Here is a tiny trained network, its code and every weight. The questions are about switching its units off for an input and a target symbol, where a switched-off unit gives its printed mean instead of its output.

import numpy as np


def w(rows, s, z=0):
    codes = np.array(rows[::2]) - 128.0
    scale = np.full(codes.shape[1], s)
    scale[-1] = z or s
    return codes * scale


def f(y):
    return np.maximum(y, 0)


def softmax(a):
    e = np.exp(a - a.max(-1, keepdims=True))
    return e / e.sum(-1, keepdims=True)


def log_softmax(a):
    a = a - a.max(-1, keepdims=True)
    return a - np.log(np.exp(a).sum(-1, keepdims=True))


def net(x, mask):
    ids = ['ΘΣΩαβγδεζηλξτφψ'.index(c) for c in x.split()]
    T = len(ids)
    res = E[ids] + P[:T]
    u = 0
    for l in range(3):
        r = res
        for j in range(2):
            rows = slice(2 * j, 2 * j + 2)
            q, k, v = (r @ M[l][rows].T for M in (Q, K, V))
            z = softmax(np.where(np.tri(T) > 0, q @ k.T / 2**0.5, -1e9)) @ v
            o = O[l][rows]
            res = res + np.where(mask[u + j], z, o[:, -1]) @ o[:, :-1]
        u += 2
        y = f(res @ A[l][:, :-1].T + A[l][:, -1])
        res = res + np.where(mask[u : u + 4], y, B[l][:, -1]) @ B[l][:, :-1]
        u += 4
    return log_softmax(res[-1] @ U[:, :-1].T + U[:, -1])


Q, K, V, O, A, B = {}, {}, {}, {}, {}, {}
E = w([
[83,187,106,133,101],'Θ',
[88,56,73,60,113],'Σ',
[127,120,144,50,136],'Ω',
[147,136,61,194,146],'α',
[7,111,134,115,186],'β',
[143,57,45,124,53],'γ',
[50,97,177,138,150],'δ',
[176,140,67,143,92],'ε',
[41,141,162,169,43],'ζ',
[148,137,149,68,55],'η',
[150,117,69,96,136],'λ',
[83,139,102,119,173],'ξ',
[123,180,100,128,92],'τ',
[247,232,154,139,82],'φ',
[57,83,165,30,232],'ψ',
],0.015)
P = w([
[165,43,144,232,149],'0',
[156,112,151,209,140],'1',
[153,114,119,185,131],'2',
[148,141,120,165,120],'3',
[142,155,107,155,117],'4',
[138,174,108,142,113],'5',
[130,187,101,131,112],'6',
[141,142,52,129,116],'7',
[105,230,121,112,119],'8',
[121,187,64,108,117],'9',
[125,161,33,108,119],'10',
[116,177,35,94,127],'11',
[110,121,1,102,135],'12',
],0.0081)
Q[0] = w([
[102,146,109,114,114],'L0H0',
[127,94,122,162,133],'L0H0',
[249,89,128,126,153],'L0H1',
[81,223,104,131,34],'L0H1',
],0.011)
K[0] = w([
[102,155,131,97,116],'L0H0',
[113,125,150,147,135],'L0H0',
[240,95,116,208,138],'L0H1',
[94,200,112,125,8],'L0H1',
],0.011)
V[0] = w([
[5,231,49,134,67],'L0H0',
[78,219,9,30,173],'L0H0',
[125,116,107,126,124],'L0H1',
[188,22,88,230,253],'L0H1',
],0.0046)
O[0] = w([
[150,254,80,75,48,252],'L0H0',
[130,145,108,137,72,91],'L0H0',
[128,128,129,129,130,128],'L0H1',
[104,223,203,116,118,2],'L0H1',
],0.0074,0.0034)
A[0] = w([
[253,126,97,111,232,63],'L0N0',
[3,158,116,164,105,38],'L0N1',
[12,153,222,12,49,134],'L0N2',
[194,170,124,146,187,252],'L0N3',
],0.0075,0.0037)
B[0] = w([
[128,152,195,175,180,149],'L0N0',
[58,9,102,122,26,239],'L0N1',
[191,121,25,145,123,255],'L0N2',
[92,42,2,49,92,184],'L0N3',
],0.0066,0.0053)
Q[1] = w([
[161,130,242,235,98],'L1H0',
[71,91,2,96,30],'L1H0',
[48,216,160,128,98],'L1H1',
[60,196,16,67,104],'L1H1',
],0.0077)
K[1] = w([
[203,134,179,221,148],'L1H0',
[128,111,11,149,99],'L1H0',
[151,141,60,53,135],'L1H1',
[74,161,2,118,102],'L1H1',
],0.01)
V[1] = w([
[92,72,74,107,96],'L1H0',
[129,95,163,63,125],'L1H0',
[141,187,255,151,98],'L1H1',
[169,131,88,124,93],'L1H1',
],0.0096)
O[1] = w([
[168,237,69,6,156,246],'L1H0',
[133,194,143,148,135,100],'L1H0',
[78,2,226,218,227,13],'L1H1',
[143,89,59,58,171,164],'L1H1',
],0.0043,0.013)
A[1] = w([
[133,135,152,149,22,215],'L1N0',
[253,136,182,97,160,2],'L1N1',
[117,123,106,117,205,87],'L1N2',
[207,77,144,111,74,188],'L1N3',
],0.013,0.0024)
B[1] = w([
[206,61,109,127,140,254],'L1N0',
[138,204,180,120,3,145],'L1N1',
[145,181,122,85,109,148],'L1N2',
[76,117,106,93,203,193],'L1N3',
],0.015,0.0091)
Q[2] = w([
[31,60,99,67,1],'L2H0',
[212,101,59,100,125],'L2H0',
[115,122,120,200,188],'L2H1',
[110,115,206,113,101],'L2H1',
],0.0073)
K[2] = w([
[210,183,34,100,130],'L2H0',
[55,150,38,92,77],'L2H0',
[144,100,254,123,163],'L2H1',
[151,148,161,233,190],'L2H1',
],0.0077)
V[2] = w([
[206,115,157,55,247],'L2H0',
[190,200,109,223,172],'L2H0',
[182,140,187,35,33],'L2H1',
[140,220,109,100,191],'L2H1',
],0.014)
O[2] = w([
[145,71,177,2,166,163],'L2H0',
[114,83,73,153,228,44],'L2H0',
[23,76,192,187,150,252],'L2H1',
[210,122,155,173,152,181],'L2H1',
],0.01,0.014)
A[2] = w([
[221,183,164,156,164,160],'L2N0',
[75,102,107,92,159,136],'L2N1',
[116,249,157,103,220,5],'L2N2',
[209,61,141,181,129,250],'L2N3',
],0.012,0.003)
B[2] = w([
[142,82,158,123,169,169],'L2N0',
[56,135,92,155,154,254],'L2N1',
[87,136,104,251,99,161],'L2N2',
[170,63,191,139,169,207],'L2N3',
],0.014,0.0069)
U = w([
[124,2,74,135,30,2],'Θ',
[167,94,228,131,24,131],'Σ',
[109,82,157,121,107,90],'Ω',
[191,98,6,194,202,209],'α',
[249,112,81,182,5,242],'β',
[177,130,107,34,96,81],'γ',
[145,117,87,137,106,105],'δ',
[174,99,70,70,198,104],'ε',
[74,173,33,57,78,229],'ζ',
[92,87,187,97,103,121],'η',
[158,88,82,58,166,6],'λ',
[194,91,80,124,114,72],'ξ',
[144,102,102,111,157,152],'τ',
[66,81,165,193,168,203],'φ',
[112,78,204,56,158,117],'ψ',
],0.0071,0.0039)

Each question gives the input, a string of symbols that net reads in full, and the target symbol t.
The units are the heads (2 rows each of Q, K, V and O) and the neurons (one row each of A and B). Each row of codes is followed by its name. A weight is (code - 128) times the scale printed after its matrix; where a second scale follows, it is the last column's (O, A, B and U).
mask holds one flag per unit, layer by layer, with each layer's heads first. A switched-off unit (its flag False) gives its mean, the last column of its rows in O or B, instead of its output. The means were averaged over made-up inputs and are rounded, as every weight is.
A unit's drop is (log p(t) with every unit on - log p(t) with that unit switched off) / (log p(t) with every unit on - log p(t) with every unit switched off).
The circuit of an input: a set's keep is (log p(t) with only the set's units on - log p(t) with every unit switched off) / (log p(t) with every unit on - log p(t) with every unit switched off). Starting from the 12 units with the biggest drops (on a tie, the unit counted first), units are removed one at a time, each time the one whose removal leaves the highest keep (on an exact tie, the one counted first), for as long as the keep stays at least 0.8.
circuit, biggest first: the units of the circuit, biggest drop first
top k neurons: the k neurons with the biggest drops, biggest first
k most important neurons of layer l: the k neurons of layer l with the biggest drops, biggest first
input ε ζ λ ζ ζ τ ζ α ξ η Ω γ Σ, target γ: circuit, biggest first	L2H0; L1N3
input δ τ ζ ζ α, target ζ: circuit, biggest first	L1N0; L2H1
input ξ η ζ β τ ζ ψ ζ, target ψ: top 2 neurons	L1N2; L0N2
input ζ β β ζ φ ζ ζ, target Θ: circuit, biggest first	L1N0; L0N1
input ζ Σ ψ λ φ φ β ζ, target β: top neuron	L0N2
input γ η ζ ε, target ζ: circuit, biggest first	L2N3; L2H1
input ζ ψ ζ ζ ζ φ ψ Ω, target ψ: top 3 neurons	L0N2; L1N2; L0N3
input λ ζ ψ β ξ ζ ε ε, target ε: top 2 neurons	L0N3; L1N3
input Θ η φ ε ζ Ω ψ ε ζ, target Θ: circuit, biggest first	L0N1; L1N0
input α ζ ζ β ζ η ζ β ζ ζ ζ ε, target ζ: top 3 neurons	L0N2; L0N1; L0N0
input α Σ Σ γ ζ ψ Θ β ζ Θ α ψ δ, target ψ: circuit, biggest first	L1N2; L0N2; L2H0
input ζ ζ φ ε, target φ: 3 most important neurons of layer 0	L0N1; L0N3; L0N0
input β λ β β α ψ, target α: top 4 neurons	L2N2; L0N1; L1N0; L0N3
input γ Σ α ψ Θ ζ β ζ ζ φ, target ζ: circuit, biggest first	L2N3; L1N3
input ψ ψ ζ Σ, target ζ: circuit, biggest first	L2N3; L1N0
input δ ζ β η η α β λ φ, target Σ: circuit, biggest first	L1N1; L2N0
input ζ ζ Σ, target ζ: circuit, biggest first	L1N0; L2N3
input Ω ζ ζ ψ, target φ: top 2 neurons	L2N2; L1N0
input ψ ζ φ ζ ζ, target ζ: circuit, biggest first	L2H1; L1H1; L2N3; L0H1
input β ψ ζ ζ λ, target ζ: top 2 neurons	L0N2; L1N0
input β ζ ζ φ ζ β φ ζ, target φ: top 2 neurons	L0N3; L1N1
input η α ζ α γ, target α: most important neuron of layer 1	L1N0
input ζ ζ ζ ψ φ, target Σ: top 3 neurons	L1N1; L0N1; L0N0
input β ζ α ζ ζ, target ζ: top 2 neurons	L0N2; L0N1
input β ζ β ζ, target β: most important neuron of layer 2	L2N1
